Below is a small trained network, with its code and all its weights. Each question gives an input and a class and asks what happens when units are switched off, that is, made to give their printed mean instead of their output.

import numpy as np


def w(rows, s, z=0):
    codes = np.array(rows[::2]) - 128.0
    scale = np.full(codes.shape[1], s)
    scale[-1] = z or s
    return codes * scale


def f(y):
    return y / 2 * (1 + np.tanh(0.7978845608 * (y + 0.044715 * y**3)))


def log_softmax(a):
    a = a - a.max(-1, keepdims=True)
    return a - np.log(np.exp(a).sum(-1, keepdims=True))


def net(x, mask):
    res = np.array(x, float).reshape(1, 6) / 4 @ E
    y = f(res @ A[0][:, :-1].T + A[0][:, -1])
    res = res + np.where(mask, y, B[0][:, -1]) @ B[0][:, :-1]
    return log_softmax(res[-1] @ U[:, :-1].T + U[:, -1])


A, B = {}, {}
E = w([
[173,131,85,2],'x0',
[43,126,181,74],'x1',
[179,170,153,119],'x2',
[80,245,190,75],'x3',
[105,114,120,135],'x4',
[125,168,54,142],'x5',
],0.0097)
A[0] = w([
[208,101,91,152,222],'n0',
[97,123,145,60,157],'n1',
[77,114,226,99,194],'n2',
[143,169,180,183,201],'n3',
[79,157,170,168,224],'n4',
[104,125,145,10,236],'n5',
[97,142,233,127,254],'n6',
[134,189,91,46,210],'n7',
[90,153,110,192,200],'n8',
[100,130,148,191,223],'n9',
[40,125,101,141,195],'n10',
[92,81,51,190,195],'n11',
[187,99,46,148,241],'n12',
[202,88,79,109,221],'n13',
[111,168,161,189,190],'n14',
],0.012,0.0038)
B[0] = w([
[187,127,66,171,225],'n0',
[126,103,125,39,193],'n1',
[194,57,230,91,232],'n2',
[175,170,170,199,206],'n3',
[106,139,223,148,211],'n4',
[119,146,143,8,254],'n5',
[180,105,238,113,246],'n6',
[33,230,96,73,232],'n7',
[93,90,130,210,188],'n8',
[101,89,156,223,198],'n9',
[89,127,167,116,174],'n10',
[78,24,60,176,213],'n11',
[160,104,2,122,239],'n12',
[182,148,40,84,225],'n13',
[131,160,190,204,202],'n14',
],0.0084,0.0099)
U = w([
[152,83,188,29,42],'0',
[46,244,46,88,252],'1',
[162,160,202,215,94],'2',
[253,91,10,165,147],'3',
[16,36,97,203,53],'4',
],0.0076,0.0014)

Each question gives the input, the list of numbers given to net, and the class t.
The units are the neurons (one row each of A and B). Each row of codes is followed by its name. A weight is (code - 128) times the scale printed after its matrix; where a second scale follows, it is the last column's (A, B and U).
mask holds one flag per neuron, in row order. A switched-off neuron (its flag False) gives its mean, the last column of its row in B, instead of its output. The means were averaged over made-up inputs and are rounded, as every weight is.
A unit's drop is (log p(t) with every unit on - log p(t) with that unit switched off) / (log p(t) with every unit on - log p(t) with every unit switched off).
The circuit of an input: a set's keep is (log p(t) with only the set's units on - log p(t) with every unit switched off) / (log p(t) with every unit on - log p(t) with every unit switched off). Starting from the 12 units with the biggest drops (on a tie, the unit counted first), units are removed one at a time, each time the one whose removal leaves the highest keep (on an exact tie, the one counted first), for as long as the keep stays at least 0.8.
units of the circuit, in order: the units of the circuit, biggest drop first
top k neurons: the k neurons with the biggest drops, biggest first
drop when u is switched off: that unit's drop, to one decimal
input [2,-3,4,7,1,0], class 1: units of the circuit, in order	(n7)
input [1,-5,-2,5,-2,-1], class 1: units of the circuit, in order	(n2, n7)
input [8,7,-1,-8,-6,3], class 1: top 4 neurons	(n7, n5, n2, n6)
input [8,2,-6,-6,-1,-7], class 3: top 2 neurons	(n13, n6)
input [7,-7,3,2,3,7], class 1: top 2 neurons	(n7, n2)
input [1,3,5,-2,6,6], class 1: units of the circuit, in order	(n2, n6)
input [0,7,2,5,-2,8], class 0: units of the circuit, in order	(n2, n6)
input [8,5,6,-2,4,0], class 1: top 2 neurons	(n7, n6)
input [-6,0,3,-6,0,4], class 4: drop when n4 is switched off	-0.1
input [-6,-1,-3,6,8,5], class 2: drop when n3 is switched off	0.1
input [8,-1,-6,5,-3,1], class 1: drop when n7 is switched off	0.4
